Below is a small trained network, with its code and all its weights. Each question gives an input and a class and asks what happens when units are switched off, that is, made to give their printed mean instead of their output.

import numpy as np


def w(rows, s, z=0):
    codes = np.array(rows[::2]) - 128.0
    scale = np.full(codes.shape[1], s)
    scale[-1] = z or s
    return codes * scale


def norm(h):
    return h / np.sqrt((h * h).mean(-1, keepdims=True) + 1e-5)


def f(y):
    return np.maximum(y, 0)


def log_softmax(a):
    a = a - a.max(-1, keepdims=True)
    return a - np.log(np.exp(a).sum(-1, keepdims=True))


def net(x, mask):
    res = np.array(x, float).reshape(1, 4) / 4 @ E
    u = 0
    for l in range(4):
        y = f(norm(res) @ A[l][:, :-1].T + A[l][:, -1])
        res = res + np.where(mask[u : u + 6], y, B[l][:, -1]) @ B[l][:, :-1]
        u += 6
    return log_softmax(norm(res)[-1] @ U[:, :-1].T + U[:, -1])


A, B = {}, {}
E = w([
[162,75,51,119,90,153,74,48,191,128],'x0',
[24,201,87,133,150,195,133,41,128,204],'x1',
[121,143,227,184,72,151,91,131,2,177],'x2',
[135,181,135,72,78,147,192,139,239,175],'x3',
],0.0057)
A[0] = w([
[128,99,2,75,182,99,178,124,212,79,106],'L0N0',
[162,211,102,55,94,168,247,181,228,179,69],'L0N1',
[101,91,62,93,62,175,65,15,157,151,103],'L0N2',
[37,216,165,126,186,172,164,118,124,241,81],'L0N3',
[34,141,26,138,179,147,96,30,133,104,1],'L0N4',
[137,103,109,108,76,166,53,89,152,183,56],'L0N5',
],0.0059,0.0066)
B[0] = w([
[152,146,140,152,205,104,114,99,174,64,254],'L0N0',
[96,83,170,63,101,97,192,175,231,238,234],'L0N1',
[221,133,95,211,114,153,117,104,130,182,226],'L0N2',
[63,198,108,124,116,179,136,139,97,78,229],'L0N3',
[107,92,19,52,245,163,107,169,96,254,199],'L0N4',
[176,125,110,172,50,151,126,100,137,115,159],'L0N5',
],0.0071,0.0058)
A[1] = w([
[64,236,133,106,107,150,188,144,79,112,74],'L1N0',
[168,154,135,74,116,166,96,64,141,13,10],'L1N1',
[26,240,179,139,126,167,181,139,45,135,97],'L1N2',
[40,50,149,82,87,116,113,60,113,29,9],'L1N3',
[152,72,196,129,102,103,88,215,1,131,96],'L1N4',
[137,104,123,108,142,141,128,60,108,65,52],'L1N5',
],0.0072,0.013)
B[1] = w([
[133,216,95,143,114,223,88,234,121,55,188],'L1N0',
[186,116,230,152,31,89,142,127,161,119,128],'L1N1',
[124,178,156,141,93,247,65,216,75,14,251],'L1N2',
[179,134,151,172,171,232,168,165,221,106,128],'L1N3',
[158,26,116,203,146,103,254,133,53,137,254],'L1N4',
[196,82,129,61,187,82,132,79,179,118,128],'L1N5',
],0.008,0.005)
A[2] = w([
[153,127,171,167,170,114,155,118,123,2,87],'L2N0',
[98,93,58,97,186,104,106,111,144,120,124],'L2N1',
[143,77,155,120,135,54,162,111,36,122,2],'L2N2',
[123,122,64,121,227,131,142,109,139,116,156],'L2N3',
[137,190,173,91,170,28,78,132,165,2,37],'L2N4',
[129,106,56,129,112,122,90,51,144,146,104],'L2N5',
],0.0082,0.0056)
B[2] = w([
[143,1,191,120,102,132,92,172,177,76,228],'L2N0',
[144,116,102,134,196,85,102,116,66,139,210],'L2N1',
[93,73,88,137,105,115,195,191,15,230,197],'L2N2',
[106,84,142,97,198,165,48,150,56,169,254],'L2N3',
[126,59,217,79,93,175,3,141,189,4,191],'L2N4',
[148,165,105,137,133,85,128,105,23,109,196],'L2N5',
],0.0067,0.0057)
A[3] = w([
[105,213,89,138,176,182,115,114,101,141,107],'L3N0',
[168,171,118,199,41,136,93,2,131,138,1],'L3N1',
[98,148,191,56,152,79,163,130,222,179,113],'L3N2',
[211,118,112,189,36,211,119,132,73,145,183],'L3N3',
[48,242,239,160,100,146,81,139,59,40,21],'L3N4',
[82,192,177,40,81,27,231,174,211,166,78],'L3N5',
],0.0067,0.0046)
B[3] = w([
[113,82,117,107,107,140,123,178,73,111,202],'L3N0',
[201,173,99,187,53,67,76,49,174,49,149],'L3N1',
[137,118,192,135,90,117,213,123,101,179,190],'L3N2',
[76,186,164,156,89,90,148,95,122,91,254],'L3N3',
[72,213,107,74,108,181,52,199,155,32,192],'L3N4',
[45,111,228,49,2,164,235,107,209,172,188],'L3N5',
],0.0089,0.007)
U = w([
[104,154,4,72,246,172,32,102,40,237,181],'0',
[184,32,205,66,182,77,35,162,204,20,99],'1',
[122,27,172,216,94,70,238,180,20,112,134],'2',
[20,218,199,163,122,87,152,76,53,118,1],'3',
[51,242,151,106,59,241,81,239,81,5,166],'4',
[75,122,223,32,26,148,226,153,241,196,171],'5',
[227,219,66,226,16,82,64,4,111,111,166],'6',
[218,127,115,83,216,27,191,91,225,207,48],'7',
],0.013,0.0087)

Each question gives the input, the list of numbers given to net, and the class t.
The units are the neurons (one row each of A and B). Each row of codes is followed by its name. A weight is (code - 128) times the scale printed after its matrix; where a second scale follows, it is the last column's (A, B and U).
mask holds one flag per neuron, layer by layer. A switched-off neuron (its flag False) gives its mean, the last column of its row in B, instead of its output. The means were averaged over made-up inputs and are rounded, as every weight is.
A unit's drop is (log p(t) with every unit on - log p(t) with that unit switched off) / (log p(t) with every unit on - log p(t) with every unit switched off).
The circuit of an input: a set's keep is (log p(t) with only the set's units on - log p(t) with every unit switched off) / (log p(t) with every unit on - log p(t) with every unit switched off). Starting from the 12 units with the biggest drops (on a tie, the unit counted first), units are removed one at a time, each time the one whose removal leaves the highest keep (on an exact tie, the one counted first), for as long as the keep stays at least 0.8.
circuit, biggest first: the units of the circuit, biggest drop first
top k neurons: the k neurons with the biggest drops, biggest first
k most important neurons of layer l: the k neurons of layer l with the biggest drops, biggest first
drop of u: that unit's drop, to one decimal
input [5,1,6,-7], class 2: top neuron => L1N4
input [6,4,5,8], class 6: circuit, biggest first => L0N2; L3N1
input [2,0,-4,-1], class 0: circuit, biggest first => L1N2; L2N3
input [3,-8,-4,5], class 5: top 4 neurons => L0N1; L1N2; L3N2; L3N5
input [7,-7,5,2], class 2: 2 most important neurons of layer 0 => L0N0; L0N2
input [7,-3,-1,-5], class 6: top 2 neurons => L0N2; L0N4
input [7,5,1,-3], class 0: top 2 neurons => L0N4; L2N3
input [-5,-4,1,2], class 2: top 2 neurons => L0N3; L1N4
input [-6,-6,4,4], class 2: top 2 neurons => L1N4; L0N3
input [6,6,-4,7], class 7: top 3 neurons => L0N1; L0N2; L0N0
input [5,0,-7,4], class 7: 2 most important neurons of layer 0 => L0N0; L0N1
input [-8,5,-7,3], class 5: top 2 neurons => L0N1; L3N5
input [-3,-2,5,-2], class 2: top 2 neurons => L1N4; L0N3
input [-3,1,-3,4], class 5: circuit, biggest first => L0N1
input [6,2,4,6], class 6: drop of L0N4 => 0.0
input [-1,-4,-1,-1], class 2: drop of L0N0 => 0.8
input [8,6,4,8], class 6: drop of L0N2 => 0.2
